0.178,-0.223
6.471,-5.376
-6.439,-3.271
-4.010,3.588
1.547,2.963
3.392,5.617
-5.435,3.481
0.764,3.759
3.336,-1.408
-2.396,1.962
-1.431,2.735
->
-0.223,-5.376,-3.271,3.588,2.963,5.617,3.481,3.759,-1.408,1.962,2.735
0.178,6.471,-6.439,-4.010,1.547,3.392,-5.435,0.764,3.336,-2.396,-1.431

-1.137,2.646,-3.209,-1.140,-1.492,2.889,-0.880,1.736,4.455,0.727,0.423
-2.625,0.372,-0.358,-2.571,-3.347,2.417,-1.780,0.570,1.014,-0.383,3.133
-1.662,0.600,-1.942,-1.522,-1.492,-1.596,-0.430,-2.149,-0.201,6.002,3.967
-1.312,-0.310,-0.991,-1.045,-0.048,-1.360,-4.030,1.736,1.621,-0.938,-0.828
->
0.423,3.133,3.967,-0.828
0.727,-0.383,6.002,-0.938
4.455,1.014,-0.201,1.621
1.736,0.570,-2.149,1.736
-0.880,-1.780,-0.430,-4.030
2.889,2.417,-1.596,-1.360
-1.492,-3.347,-1.492,-0.048
-1.140,-2.571,-1.522,-1.045
-3.209,-0.358,-1.942,-0.991
2.646,0.372,0.600,-0.310
-1.137,-2.625,-1.662,-1.312

0.685,1.148,1.092,4.663,1.477,1.250,0.632,0.311,0.252,0.177,0.274,1.265,6.686,6.380
-1.779,-2.464,-2.498,0.222,-2.353,-2.458,-1.997,-2.117,-2.347,-1.904,-1.744,-1.881,3.330,3.128
1.723,2.268,2.348,-0.426,2.203,2.478,2.185,1.755,1.933,1.736,1.960,1.947,-3.466,-2.884
1.342,1.980,1.651,5.003,1.908,1.572,0.560,0.504,0.686,0.563,0.695,1.238,5.464,5.285
->
6.380,3.128,-2.884,5.285
6.686,3.330,-3.466,5.464
1.265,-1.881,1.947,1.238
0.274,-1.744,1.960,0.695
0.177,-1.904,1.736,0.563
0.252,-2.347,1.933,0.686
0.311,-2.117,1.755,0.504
0.632,-1.997,2.185,0.560
1.250,-2.458,2.478,1.572
1.477,-2.353,2.203,1.908
4.663,0.222,-0.426,5.003
1.092,-2.498,2.348,1.651
1.148,-2.464,2.268,1.980
0.685,-1.779,1.723,1.342

-2.477,-3.456,1.238,3.602,2.966,-3.066,2.569,-4.974
-0.153,-1.633,-3.780,-1.069,-0.704,1.420,-1.187,-2.577
0.905,3.841,1.088,-0.455,-1.116,0.253,-1.157,3.971
-0.698,-1.971,-0.100,2.992,3.396,-0.382,2.831,1.102
0.520,-0.242,-0.370,2.780,2.972,-1.982,0.557,0.371
0.723,2.580,4.245,3.074,-0.012,1.031,2.725,0.096
-1.006,0.967,-0.245,-2.210,-5.382,3.893,-1.135,0.386
4.690,4.257,7.920,1.737,0.555,1.547,-1.527,1.626
-4.191,-1.140,-2.491,0.564,2.732,-3.971,3.258,-2.361
0.331,1.288,-0.765,-1.189,0.392,1.185,-0.312,2.279
->
-4.974,-2.577,3.971,1.102,0.371,0.096,0.386,1.626,-2.361,2.279
2.569,-1.187,-1.157,2.831,0.557,2.725,-1.135,-1.527,3.258,-0.312
-3.066,1.420,0.253,-0.382,-1.982,1.031,3.893,1.547,-3.971,1.185
2.966,-0.704,-1.116,3.396,2.972,-0.012,-5.382,0.555,2.732,0.392
3.602,-1.069,-0.455,2.992,2.780,3.074,-2.210,1.737,0.564,-1.189
1.238,-3.780,1.088,-0.100,-0.370,4.245,-0.245,7.920,-2.491,-0.765
-3.456,-1.633,3.841,-1.971,-0.242,2.580,0.967,4.257,-1.140,1.288
-2.477,-0.153,0.905,-0.698,0.520,0.723,-1.006,4.690,-4.191,0.331

6.422,-3.192,2.193,0.380,0.271,4.377,-4.554,-5.255,1.804,1.973,1.402,5.001,2.580
-2.002,-3.336,-2.036,3.862,-5.064,-1.184,-3.541,1.354,4.517,0.571,0.764,-4.085,-2.600
1.171,5.889,-1.364,-0.098,-4.052,-1.535,0.267,2.019,-0.969,-0.270,-2.907,0.698,2.570
-3.309,1.786,-3.688,-0.843,-4.364,-1.047,-1.911,0.020,0.197,1.346,7.365,1.590,1.287
-0.602,0.133,-6.800,0.957,-0.050,-0.212,-0.217,-0.237,0.334,1.329,-3.473,-0.466,1.765
0.370,0.105,-5.439,0.127,0.045,-0.204,-0.949,-0.002,0.555,2.906,1.413,-1.323,-0.257
->
2.580,-2.600,2.570,1.287,1.765,-0.257
5.001,-4.085,0.698,1.590,-0.466,-1.323
1.402,0.764,-2.907,7.365,-3.473,1.413
1.973,0.571,-0.270,1.346,1.329,2.906
1.804,4.517,-0.969,0.197,0.334,0.555
-5.255,1.354,2.019,0.020,-0.237,-0.002
-4.554,-3.541,0.267,-1.911,-0.217,-0.949
4.377,-1.184,-1.535,-1.047,-0.212,-0.204
0.271,-5.064,-4.052,-4.364,-0.050,0.045
0.380,3.862,-0.098,-0.843,0.957,0.127
2.193,-2.036,-1.364,-3.688,-6.800,-5.439
-3.192,-3.336,5.889,1.786,0.133,0.105
6.422,-2.002,1.171,-3.309,-0.602,0.370

-0.941,-0.744,5.782,5.537,5.085,5.535
1.694,-1.646,4.662,4.832,4.151,4.323
-0.424,0.112,-3.839,-4.355,-3.571,-3.774
2.110,-1.138,-4.488,-4.302,-4.837,-4.773
-5.820,2.820,-2.115,-2.023,-2.013,-2.038
3.068,-1.315,-6.532,-6.904,-6.674,-6.118
0.781,-1.016,3.378,3.456,3.235,3.367
-0.937,0.977,-3.936,-4.458,-4.151,-3.364
2.181,-0.619,-6.306,-6.739,-6.070,-6.300
->
5.535,4.323,-3.774,-4.773,-2.038,-6.118,3.367,-3.364,-6.300
5.085,4.151,-3.571,-4.837,-2.013,-6.674,3.235,-4.151,-6.070
5.537,4.832,-4.355,-4.302,-2.023,-6.904,3.456,-4.458,-6.739
5.782,4.662,-3.839,-4.488,-2.115,-6.532,3.378,-3.936,-6.306
-0.744,-1.646,0.112,-1.138,2.820,-1.315,-1.016,0.977,-0.619
-0.941,1.694,-0.424,2.110,-5.820,3.068,0.781,-0.937,2.181

-6.054,-7.265,-6.335,-4.240,-5.385
-5.616,-4.196,-7.157,-6.238,-1.928
6.921,5.939,6.484,5.163,4.276
-5.084,-7.191,-4.990,-5.119,-7.109
-6.155,-4.525,-5.230,-5.656,-6.725
2.119,1.969,3.768,5.142,5.471
5.269,5.974,5.622,5.532,3.870
-5.573,-5.398,-4.704,-3.983,-0.602
4.135,4.576,4.419,4.974,6.696
-4.971,-5.931,-5.774,-3.272,0.187
->
-5.385,-1.928,4.276,-7.109,-6.725,5.471,3.870,-0.602,6.696,0.187
-4.240,-6.238,5.163,-5.119,-5.656,5.142,5.532,-3.983,4.974,-3.272
-6.335,-7.157,6.484,-4.990,-5.230,3.768,5.622,-4.704,4.419,-5.774
-7.265,-4.196,5.939,-7.191,-4.525,1.969,5.974,-5.398,4.576,-5.931
-6.054,-5.616,6.921,-5.084,-6.155,2.119,5.269,-5.573,4.135,-4.971
